Table B holds the same points as the rows below and some others, measured another way and shuffled. Each row below is followed by which row of B it is.
B:
0: [  62 -349  316   65  -97  114  -60 -196  136 -225  416  349  330 -292
  360 -380  407  277  423 -111  140 -233 -161   99]
1: [ 125  -80 -124  147   98  -25   27  -73  135 -110 -130 -220    5  134
  -79  106   74 -150 -170  -50  -86   33   83 -174]
2: [  83  -68 -273  214  -10  126 -163 -130  124    9  256 -188   -9  171
  121  112  -59 -145 -215 -111  -55  -23  176 -387]
3: [ 192 -210  750  297 -131   54   69   21  180 -315  -93  312  118 -152
   -4 -170  370  242  115   -6    8  -91   -6  247]
4: [ 410 -125  312  434  109   46  -21  216  -11  -64 -130 -224 -117 -175
  -39  355   59  -49 -196  114   62   39  286 -238]
5: [ 190   30   77  351 -183   30 -121   62   85   68 -125  -46  -46  224
 -112   80  -39  -76 -400  -61  -91   54  247 -109]
6: [ 181  -37 -234  228  111    3  -10  -12   15   -7  -46 -383 -103   98
 -111  244  -82 -173 -275   11   12   87  194 -241]
7: [ 129  -16  173  136 -137   64  -86   84   58    2   12   36  -49   39
   65  184   24  -46  -60  -67  -63 -164  238 -243]
8: [  79 -196  505  134  -97   13   65 -100  199 -296  -56  294  180 -104
   50 -219  368  182  191  -75  -51 -151  -72  203]
9: [ 209   26  -53  217 -103    4 -209   96  -18  186  -18  -40   -9  -14
   93  255  -62 -110 -194  -67  -72 -143  322 -336]
10: [ 285 -178  213  241   -4  -12   26   90  121  -85 -210  -24   99   50
  -57  -42  228  -38 -125   -4    0   66   39  -32]
11: [ 136  -75  -97  125  -39   60 -223  -26   92   83  158   21   89  -30
  272  174   54 -117  -12 -140 -105 -219  213 -459]
12: [ 242  -40  -58  158   89  -89  -48   80   12   51 -236 -166   24  -72
    0  264   59 -139 -105  -16  -67  -77  198 -258]
13: [ 254  -20 -168   89 -114  -25 -148  185 -152  279   21 -104   28  -51
   81  161  -69  -91  -95  -27  104 -105  246 -250]
14: [ 373  -69  459  413 -168   70 -150  258   37   66 -105  108  -11  -62
   39  182   98   13 -211   11  -18  -62  310 -200]
15: [  88 -104  223  -39 -145    2   20   53  -62  -42   85  139   59 -192
   93  -21  129  132  250  -35  114 -239   74   54]
16: [  51   69 -397  -53 -114  -62  -58   19  -88  198  -33 -199  -30  185
  -62  119 -137 -165 -160  -99    1  -72  178 -184]
17: [-116    9  236  130 -214   34   71 -207   49 -227  122  107  -46   28
 -129 -141   23  211   26  -68    4 -124   49  326]
18: [ 112 -261   82  -69  -23  -29  121  -47  -21 -136   95   41  196 -169
   49 -271  273  136  288  -19  217  -76 -158  210]
19: [ 191 -181 -239  101   86   46   11   -1   -7  -11  134 -289   17   22
   21   44   33 -101  -71   -4  152   61   51 -196]
20: [  44  -18  -53   83 -176   27  -68  -58  152    7  -34   28   52  290
  -15  -59   49  -99 -181 -147 -119  -47   94 -123]
21: [-132   34 -246 -294   -3 -162   85 -168 -148  -24   12  -40   54 -225
   42   83    6   44  355  -81   29 -342   31   79]
22: [  72   58 -151 -125 -174  -98   86  123 -147  134 -165 -126  -64  138
 -180   59  -83  -77  -62  -35   81  -70  128   54]
23: [ -13  -59  364  271  -56   30  123 -190   68 -336   54   15  -63 -119
 -144  -34   88  218   22   15   13  -76   61  293]
24: [-178  -61 -129 -100 -101   75   44 -265   44 -175  351  -23    6   56
   60 -119   -1   81  174 -125   53 -182  -13   51]
25: [ 142   22  280   25 -207  -81   31  148   15   23 -305  143   15   65
 -101   50  109  -15  -29  -58  -67 -142  151   41]
26: [ -47 -207   22  -20   10   38   50 -252   66 -236  298   52  154 -179
  149 -199  205  162  305  -71  109 -178 -112  109]
27: [  28 -191 -180  -43  -27   90   15 -117   84  -98  270  -93   89  107
   94 -138  105  -33   80  -99  100  -40  -53 -109]
28: [ -64  202 -122 -319 -191 -303  191   64  -78   93 -622    1  -17  211
 -340   56  -14 -113  -10 -112 -145 -173   81  239]
29: [ 179  182 -234  151  135 -224  -12   84  -85  121 -507 -362 -153  -18
 -214  551 -162 -262 -288    8 -196  -81  367 -267]
30: [   7  -62   66 -150 -185  -16   -8   -7   31    0   26  181  115    6
  107  -77  134   22  201 -133   -9 -258   44  -32]
31: [ -81   75   42   17 -111   58   51  -64 -130  -91  226 -124 -216  -94
  -50  237 -173   88   88   -9   80 -227  238    1]
32: [ 116    4 -338 -134  147 -153   57   44 -111   76 -188 -303  -14 -100
  -23  307  -25 -190   73  -20    7 -153  151 -240]
33: [ 214  -14 -251  -11  136 -163   38  104 -115  107 -282 -290   -9 -108
  -63  301   -1 -180  -37    6   13  -82  171 -211]
34: [ 109   79 -153   57 -175 -115 -173   37   28  220 -227   74   96  130
   34   95    5 -142 -166 -154 -187 -173  220 -199]
35: [ 439 -170  134  308   51  -38  -57  242  -73   99 -178 -146   68 -182
    3  144  134  -39 -129   79  139   45  171 -141]
36: [-148  -90  208  214  -72  198   -2 -325  176 -367  446   24  -79   -1
   79  -19   24  165   74  -83  -30 -159   73   -1]
37: [ 116  -24  236  215 -203   66   -4   37  153  -81  -99   47  -38  263
 -122  -28   62  -26 -236  -77  -79   21  136  -18]
38: [ 134   62 -160  -67 -120 -120  -23  141 -112  197 -217  -95  -12   56
  -74  161  -58 -128  -76  -57   -7 -124  197 -117]
39: [ 291 -174  158  319  -10    4  -65   40  178  -54 -162   -5  140   72
    3  -45  221  -57 -198  -40  -53   67   77 -116]
40: [-121  -35 -544 -431   32 -214  245 -148 -178   -1  -84 -258   79   29
 -171 -161   12  -44  245  -59  179  -82 -164  262]
41: [ -51   -6   62 -123 -123  -36  -32 -102  162  -76  -85  191  110   80
  109   28  144  -55  148 -183 -207 -293   75 -158]
42: [-105   75  -18  -53 -106   42   61  -85  -57 -104  163 -107 -181    8
  -49  199 -138   21   77  -46   15 -222  195  -51]
43: [ 218   53   51  157  -90 -127  -91  130   17  131 -377    2   37   31
  -62  206   46 -126 -191  -61 -151 -112  244 -171]
44: [-117  -14  158    3 -235   30   79 -175   64 -177  112  125    3  106
  -86 -184   53  147   68 -101   -3 -137    7  249]
45: [-168  153  -15   24 -135   -8   75 -162 -145 -107  154 -130 -232  -57
 -166  188 -227  121   28  -23   36 -213  225  167]
46: [  76   40   53  -61   13 -105  141   75 -137  -57 -184 -161 -123 -131
 -131  266  -27  -16  108   33   42 -177  170   10]
47: [ -81 -229    2 -191  -42  -38   21 -277  306 -224   18  287  368   85
  213 -373  418   16  315 -234 -144 -211 -240    7]
48: [ 131  -18  136   -5 -184  -27  -36  116    5   62 -124  118   46   37
   19   37   90  -25   24  -81  -29 -174  142  -78]
49: [ 233   20  250  516 -103  205 -137  120   41  -27  148 -200 -281  110
  -60  383 -185  -54 -410   35  -12   21  434 -334]
50: [  87   25    1   82  -84   64  -66   45   -3   19   85  -96 -114   42
   41  270  -79  -88  -64  -61  -35 -172  270 -291]
51: [ 183   96  267    5 -205 -169  167  261 -128   60 -524  -13 -107   78
 -345  116    7  -13 -116   31   21  -47  179  240]
52: [ 197  -76   60  178   95  -63  -31    0  155  -82 -249  -79   59   -6
   14  199  150 -137  -91  -55 -165  -83  147 -251]
53: [  79   36  -61  147 -151  -15  -54  -27  136   23 -169  -33    1  301
 -107   22    7 -128 -289 -116 -154   -8  146 -103]
54: [  75 -265 -250 -255  -10  -90   71  -95   56  -23   21   47  335   17
  125 -367  320  -24  275 -131  121  -75 -249   60]
55: [ 259  -23 -438 -116  121 -209   22  190 -278  274 -227 -348   25 -189
  -34  275  -53 -180   29   39  157  -87  165 -187]
56: [-233  107 -206 -269 -160  -91   52 -208  -89  -19   92   44   -3  -26
   -2    6  -75   58  243 -148  -23 -339   67  121]
57: [-107 -243  236   25  -34  111  -36 -351  389 -377  252  308  258    8
  282 -260  378   96  290 -211 -171 -253 -136  -87]
58: [  71  119 -158   34  -69  -71  -53   36  -12   93 -186 -146  -97  119
  -78  303 -115 -178 -164  -85 -141 -148  277 -252]
59: [ -31 -133   16 -102 -250   75   -8  -89  115  -58  188  183  152  197
   83 -311  154   52  115 -165   40 -121  -73   58]
60: [ 176   95  -85  153 -211  -88  -90  133  -45  219 -265  -53  -20  190
 -146   96  -79 -115 -311  -71  -60  -18  247  -61]
61: [ -31  -31  231  -37 -305   -7   99  -25   29  -90  -44  196   36  160
 -137 -252  108  133   42  -89   43  -95  -10  313]
62: [-201  -29 -111 -132 -191    4   62 -270   20 -129  234   88   67   68
   -9 -249   32  134  169 -140   46 -186  -58  240]
63: [ 287  -43 -439   76  -87  -13 -117  222 -323  385  174 -342  -51  -64
   -3  142 -201  -94 -170   49  326   31  232 -177]
64: [ 135  -87 -259   11  114  -44  133   20  -63  -42  -66 -394  -80   61
 -164  132  -34 -135  -93   26  128   75   69  -76]
65: [-111  -49 -153 -268 -230  -54   77 -119   45  -11   29  132  148  208
  -22 -310  117   19  157 -170   29 -148 -110  177]
66: [ -39  -84 -343 -289  -98  -93  134  -73  -50   22   -1  -95  110  148
  -73 -221   65  -54  139 -103  131  -59 -118  126]
67: [ 160 -100 -165   33  -78  120 -110  102 -124  138  349 -157  -46  -65
  178  158  -81  -48   34  -27  193 -136  207 -332]
68: [-192   31 -169   19  141   14  166 -325   43 -337  151 -334 -204    7
 -145  227 -120  -12   40  -28  -46 -120   97   -6]
69: [-255   38 -278 -434 -136 -194   42 -276   -6   -7  -28  210  230  -58
  106 -161  122   36  413 -229 -112 -421  -88  136]

[-135 -210   65  121 -249  -20  -82  190 -106  -45 -331  248  -26  132
  262 -251   71  151  104  -34  201  -83  151  189  123 -297  245  133
   94  197  203   22  -33  180  223   43] => 65
[ -89  -99  294   49  -25   84   53  258  -60    1 -199   23 -145  309
  -10   46  192   64  101  128  205  -25    0 -148  274 -167   30  105
    1  105   30 -197   -2  405  123   81] => 61
[-412 -133  -25  -64  115 -226   -7   60   81 -100 -253 -136  280  -18
  252   40  259   -5 -131 -111   14  204  450  783  -41 -150  373  166
   83 -147  498  176 -173 -313  191 -209] => 40
[ 181    1  -67   10 -304  131  -16   53  -83  -74   25  123 -154  -23
   96 -118 -171   76  -64   74  -16 -151   28 -112 -277  -19   37  -71
  -45  124  138  -30   36  -40 -189  138] => 9
[  63 -186  -26  315  121 -101  131   39   69  -21  -43   81   -6 -160
   81  168    5   85 -167   44  -55   -1   51  267  -44   30  333   58
  128  -60   87  108   59 -134  194   90] => 27
[-243  110 -161 -258    5  -83  -72 -126   13  -41  -32 -123  139 -167
  139   -3  -38  -57  -71  -59 -174   86  283  308 -277  -42   -2  -22
  -31  -64  236    1  -53 -374  -90 -104] => 33
[-103 -125   74 -174  268  -46  161   16  -67   73   36  -51  -71  -96
 -139   94  -45  -86    9  193 -162   56  156  -50  158 -173   18 -114
   78  -63  -55  -11   72  135  161 -110] => 39
[-209  -16  -59  247  298 -145   36  -45  155   15 -112  -60  173 -232
  121  210  169   35 -114  -28  -98  105  104  424  -47   -9  222  137
  156 -136   24   20   56 -282  259   22] => 19
[  66  -33 -283  145  341  222  500  -69    4  -93  230   26 -272 -349
   44  158 -257  158 -238  108 -289 -107 -161  -71 -401 -147  118 -151
  189 -275 -128  186  262  -87  204   50] => 0
[ 109 -154   -3 -225 -487   99 -128  141 -243  -70  -80  230 -137   69
  126 -432 -209   37   66  105   62 -172  265  -67 -125 -265   94 -125
  -41  266  291   53  -60  151 -171   -3] => 34
[ 127 -244  171   72 -234  -45 -114  168 -126   44 -144  223  -79   69
   12 -178  -29    9   81  155  102  -95  151  -54  214 -143  178  -13
   36  240   85  -27  -11  251   55   75] => 20
[  -1  -19  -70 -310   21  -95  -80 -142 -110  100   99    1    8 -263
 -103  -69 -228 -154   24  155 -270   13  255  -63  -56  -77  -84 -211
   -8   55   -7  -27   44 -117  -79  -86] => 52
[ -60  -28   14 -226  253   61  250  -41 -113   71  107  -32 -218  -79
 -164  130 -180  -46   30  185 -213    2  -11 -321   78 -150 -153 -170
   25  -64 -186  -93  141  191  114  -46] => 8
[  66  179   48  290 -131   26 -128  -10  119   -2  -90   -4    5   28
   97  210  108   82  -59  -34   57  -48 -136  -31 -155  246  -29  162
  -70   87  -10 -271   45 -197 -131  296] => 31
[-399  176 -272 -163  -13  -14   11  -97   73 -162 -129 -155  164 -108
  360   -5   61   87 -146 -214 -100   92  247  532 -472  -92   85  103
    3 -154  400   63  -70 -509  -29  -96] => 55
[ -29  -90  -22  378  -75 -114 -139   14   56   35 -233  221   85 -134
  205  -21   66  117   16  -44   62  -52   19  231   28  -27  225  166
  127  133   -6  -35   60 -116  214  182] => 24
[-161   83   12 -485 -222 -190 -335 -119 -102   63  -57  -95  187  -75
    8 -144  -67 -219   70   35 -141  104  447  151  -48   -8 -119 -100
 -145  152  258 -130 -139 -262 -276 -135] => 29
[ 214 -210    0  330  -89 -127  -92   27   17   37  -43  206   32 -224
   51   -9  -66   32  -97  108  -38  -66  116  194  -19   49  325    3
  108  104   48   90   52 -122   76  143] => 2
[  93   -2  -78   24 -283  177  -14   63 -109  -71  -28  172 -162  -32
  149 -208 -150  115    3   59   16 -180   15 -133 -255 -146   22  -51
    2  140   85  -23   64   47  -94  131] => 30
[ -30 -171   97  196  -39  -45  -41  148    2   -9 -165  105   34    1
   98  -63  122   65  -12   76   89  -17  152  223   80 -136  275   89
   98   76  136   24   -9   77  158   53] => 62
[ -52   -1   -3 -102 -327   60  -50  104  -80 -105 -148   59  -77  177
  198 -109  -29   85  -19  -48   97  -67  129   57 -161  -73   52   44
  -92  123  310  -56  -76  -30 -137   48] => 38
[ 110   77   57  235 -235  -30 -190    7   50   18 -107   85    5   24
   99  100   36   52  -23  -13   60  -69  -51  -26  -89  196   20  116
  -70  163   28 -220   20 -150 -125  262] => 42
[ 111  -72  -25   17 -390   27 -146   86  -73  -84  -82  138  -23   12
  184 -196  -72   64  -63   15   61 -107  188  147 -227  -35  175    6
  -44  161  320   40  -65 -121 -170   85] => 56
[-314  104  -76  428   40  100  141  144  219 -225 -292  -83   73  138
  429  195  355  299 -192 -235  208   22  -67  533 -323  -25  294  373
   80 -175  314   -7  -17 -265  195  157] => 63
[ -28  -92  128   39  229 -225  -30   -8  102   64   17 -157  162 -143
 -112  269  140 -143 -128  130 -129  158  257  299   98  131  188    8
   25  -91  117  -16  -36 -201   29  -41] => 6
[ 115 -324 -182 -203  -59  -64   97  -32 -225   24   75  258 -117 -330
   17 -300 -401  -30  -22  176 -244  -89  303   42  -62 -314  219 -277
  142   75   97  305   65   30  122 -141] => 47
[-115   68 -253 -141 -203   -2  -72  -88  -28 -111  -43   16   77 -188
  269 -146 -132   46 -113  -96 -124  -24  237  312 -446  -63   91  -19
  -14    1  323   87  -38 -394 -137  -18] => 21
[  66 -134  333   55  -31  -15  -32  179  -76   97 -117   67 -141  208
 -148   84   92  -33  119  204  115  -27   18 -273  375  -45    1   26
  -22  170  -88 -231   20  393   64  113] => 37
[ -48   -2   85  120  166 -366 -316 -161  135  194  -61  -67  332 -311
 -103  217  122 -203  -22   79 -170  158  276  330  163  234  102   46
   39   50  -39 -132  -13 -376   28   39] => 68
[ -49 -138  275   44  -84  -35 -108  177  -76   77 -218  115  -59  191
  -29  -41  129    6  160  132  157  -27   79 -124  342 -141   31   77
   10  198  -22 -199  -10  339  116   73] => 5
[ -75   98  154  200 -142  -68 -213   55   87   28 -223   -2   90  130
  109  137  201   34   35  -38  138    9    4   74   56  145   12  204
  -65  136   55 -282  -32  -83  -39  205] => 45
